Below are the code and all the weights of a small trained network. Each question names an input and a class and asks about switching units off, where a switched-off unit gives its printed mean instead of its output.

import numpy as np


def w(rows, s, z=0):
    codes = np.array(rows[::2]) - 128.0
    scale = np.full(codes.shape[1], s)
    scale[-1] = z or s
    return codes * scale


def f(y):
    return y / 2 * (1 + np.tanh(0.7978845608 * (y + 0.044715 * y**3)))


def log_softmax(a):
    a = a - a.max(-1, keepdims=True)
    return a - np.log(np.exp(a).sum(-1, keepdims=True))


def net(x, mask):
    res = np.array(x, float).reshape(1, 3) / 4 @ E
    y = f(res @ A[0][:, :-1].T + A[0][:, -1])
    res = res + np.where(mask, y, B[0][:, -1]) @ B[0][:, :-1]
    return log_softmax(res[-1] @ U[:, :-1].T + U[:, -1])


A, B = {}, {}
E = w([
[56,116,101,142,199,82,126,207,141],'x0',
[131,255,3,160,111,45,198,135,124],'x1',
[136,49,62,226,109,101,39,26,7],'x2',
],0.0064)
A[0] = w([
[133,255,54,212,136,109,169,179,105,150],'N0',
[147,194,158,26,83,102,162,181,143,63],'N1',
[137,115,119,238,104,76,103,96,61,43],'N2',
[52,132,163,185,181,75,176,164,159,216],'N3',
[69,135,106,165,81,135,57,117,95,2],'N4',
[156,96,76,214,155,169,103,149,94,46],'N5',
[91,156,148,51,193,136,212,190,191,108],'N6',
[113,63,211,151,176,187,52,191,121,69],'N7',
[94,81,80,140,215,83,80,209,109,100],'N8',
[127,87,193,116,40,215,134,198,148,97],'N9',
],0.0076,0.0035)
B[0] = w([
[174,109,117,222,109,236,28,219,66,255],'N0',
[105,120,163,156,214,32,188,21,59,191],'N1',
[59,196,165,73,234,48,200,62,127,199],'N2',
[85,142,65,112,82,79,64,110,121,211],'N3',
[182,234,208,191,184,12,204,69,118,141],'N4',
[85,155,205,66,221,76,208,159,46,153],'N5',
[68,221,127,130,209,128,129,54,118,249],'N6',
[186,229,131,216,97,170,147,226,96,195],'N7',
[84,189,123,2,59,180,125,65,78,179],'N8',
[38,170,115,154,155,179,117,147,42,175],'N9',
],0.0067,0.007)
U = w([
[150,174,195,63,236,49,224,48,144,64],'0',
[221,158,154,219,125,206,90,221,107,124],'1',
[105,134,117,43,96,205,49,26,100,253],'2',
[177,84,71,2,64,165,81,135,248,111],'3',
],0.0063,0.0036)

Each question gives the input, the list of numbers given to net, and the class t.
The units are the neurons (one row each of A and B). Each row of codes is followed by its name. A weight is (code - 128) times the scale printed after its matrix; where a second scale follows, it is the last column's (A, B and U).
mask holds one flag per neuron, in row order. A switched-off neuron (its flag False) gives its mean, the last column of its row in B, instead of its output. The means were averaged over made-up inputs and are rounded, as every weight is.
A unit's drop is (log p(t) with every unit on - log p(t) with that unit switched off) / (log p(t) with every unit on - log p(t) with every unit switched off).
The circuit of an input: a set's keep is (log p(t) with only the set's units on - log p(t) with every unit switched off) / (log p(t) with every unit on - log p(t) with every unit switched off). Starting from all 10 units, units are removed one at a time, each time the one whose removal leaves the highest keep (on an exact tie, the one counted first), for as long as the keep stays at least 0.8.
circuit, biggest first: the units of the circuit, biggest drop first
most important unit: the unit with the biggest drop
top k neurons: the k neurons with the biggest drops, biggest first
drop of u: that unit's drop, to one decimal
input [2,7,-5], class 1: top 3 neurons	N0, N2, N8
input [-2,0,2], class 3: circuit, biggest first	N6, N1, N0, N9
input [-5,-1,5], class 0: circuit, biggest first	N0, N2
input [-1,3,8], class 0: circuit, biggest first	N2
input [0,0,2], class 3: circuit, biggest first	N6, N1, N0, N9
input [8,1,-5], class 2: top 3 neurons	N3, N8, N2
input [8,4,-5], class 2: top 3 neurons	N0, N3, N8
input [3,-6,-2], class 1: top 2 neurons	N7, N2
input [-2,-3,5], class 0: top 2 neurons	N0, N2
input [-3,0,-3], class 3: top 3 neurons	N2, N5, N4
input [-1,-7,6], class 1: top 3 neurons	N7, N6, N1
input [8,3,-7], class 2: top 2 neurons	N0, N3
input [5,8,3], class 1: top 2 neurons	N0, N6
input [4,-8,-1], class 1: most important unit	N7
input [-2,3,-1], class 3: drop of N9	0.2
input [-1,1,7], class 0: drop of N2	0.1
input [-5,6,3], class 1: drop of N0	0.7
input [4,-6,7], class 0: drop of N5	0.2
